Below is a small trained network, with its code and all its weights. Each question gives an input and a class and asks what happens when units are switched off, that is, made to give their printed mean instead of their output.

import numpy as np


def w(rows, s, z=0):
    codes = np.array(rows[::2]) - 128.0
    scale = np.full(codes.shape[1], s)
    scale[-1] = z or s
    return codes * scale


def f(y):
    return y / 2 * (1 + np.tanh(0.7978845608 * (y + 0.044715 * y**3)))


def log_softmax(a):
    a = a - a.max(-1, keepdims=True)
    return a - np.log(np.exp(a).sum(-1, keepdims=True))


def net(x, mask):
    res = np.array(x, float).reshape(1, 2) / 4 @ E
    y = f(res @ A[0][:, :-1].T + A[0][:, -1])
    res = res + np.where(mask, y, B[0][:, -1]) @ B[0][:, :-1]
    return log_softmax(res[-1] @ U[:, :-1].T + U[:, -1])


A, B = {}, {}
E = w([
[106,111,126,9,75,158,108,141,91],'x0',
[96,142,153,196,120,125,222,64,69],'x1',
],0.013)
A[0] = w([
[220,110,64,90,169,163,88,122,190,90],'n0',
[202,150,73,101,129,154,84,184,132,105],'n1',
[250,89,49,114,128,31,45,118,184,94],'n2',
[95,88,124,75,63,144,115,100,102,81],'n3',
[77,143,182,167,56,129,162,92,47,182],'n4',
[126,104,99,120,127,144,46,226,211,115],'n5',
[150,148,129,222,186,76,102,100,168,180],'n6',
[68,55,167,103,87,253,67,129,16,92],'n7',
[125,129,156,200,159,172,177,92,30,122],'n8',
[83,44,138,73,82,119,117,125,98,79],'n9',
[36,126,164,24,72,138,141,126,104,111],'n10',
[132,186,91,99,113,147,113,98,123,254],'n11',
],0.007)
B[0] = w([
[146,238,163,74,133,200,199,78,153,189],'n0',
[134,196,91,119,124,179,220,133,89,187],'n1',
[129,147,188,51,162,156,172,85,168,209],'n2',
[38,90,233,254,70,166,100,56,165,171],'n3',
[205,130,139,86,241,153,134,133,29,233],'n4',
[131,156,146,76,129,208,138,126,110,236],'n5',
[152,64,137,161,129,191,19,152,176,255],'n6',
[89,101,200,167,100,181,91,99,174,201],'n7',
[153,120,185,34,104,174,125,55,111,222],'n8',
[74,110,132,196,66,167,139,93,125,170],'n9',
[135,36,159,160,107,127,123,51,184,218],'n10',
[174,66,56,3,136,4,90,201,86,218],'n11',
],0.008,0.0083)
U = w([
[154,186,199,32,139,175,248,58,56,68],'0',
[113,11,204,174,78,142,2,74,245,87],'1',
[179,28,57,35,124,38,45,225,38,255],'2',
[36,203,130,214,45,9,209,184,117,46],'3',
],0.007,0.0042)

Each question gives the input, the list of numbers given to net, and the class t.
The units are the neurons (one row each of A and B). Each row of codes is followed by its name. A weight is (code - 128) times the scale printed after its matrix; where a second scale follows, it is the last column's (A, B and U).
mask holds one flag per neuron, in row order. A switched-off neuron (its flag False) gives its mean, the last column of its row in B, instead of its output. The means were averaged over made-up inputs and are rounded, as every weight is.
A unit's drop is (log p(t) with every unit on - log p(t) with that unit switched off) / (log p(t) with every unit on - log p(t) with every unit switched off).
The circuit of an input: a set's keep is (log p(t) with only the set's units on - log p(t) with every unit switched off) / (log p(t) with every unit on - log p(t) with every unit switched off). Starting from all 12 units, units are removed one at a time, each time the one whose removal leaves the highest keep (on an exact tie, the one counted first), for as long as the keep stays at least 0.8.
circuit, biggest first: the units of the circuit, biggest drop first
top k neurons: the k neurons with the biggest drops, biggest first
drop when u is switched off: that unit's drop, to one decimal
input [4,-2], class 1: circuit, biggest first : (n4)
input [0,-3], class 2: circuit, biggest first : (n3; n7)
input [3,3], class 2: circuit, biggest first : (n0; n2; n5)
input [8,-6], class 1: top 4 neurons : (n10; n3; n7; n4)
input [0,-4], class 0: top 2 neurons : (n6; n0)
input [7,6], class 1: top 2 neurons : (n10; n7)
input [7,-8], class 0: top 3 neurons : (n1; n0; n5)
input [3,-1], class 2: top 2 neurons : (n6; n11)
input [-5,-6], class 0: top 2 neurons : (n0; n2)
input [-1,-2], class 2: drop when n7 is switched off : 0.1
input [-3,3], class 2: drop when n0 is switched off : 0.2
input [0,3], class 2: drop when n0 is switched off : 0.3
input [4,0], class 1: drop when n3 is switched off : 0.2
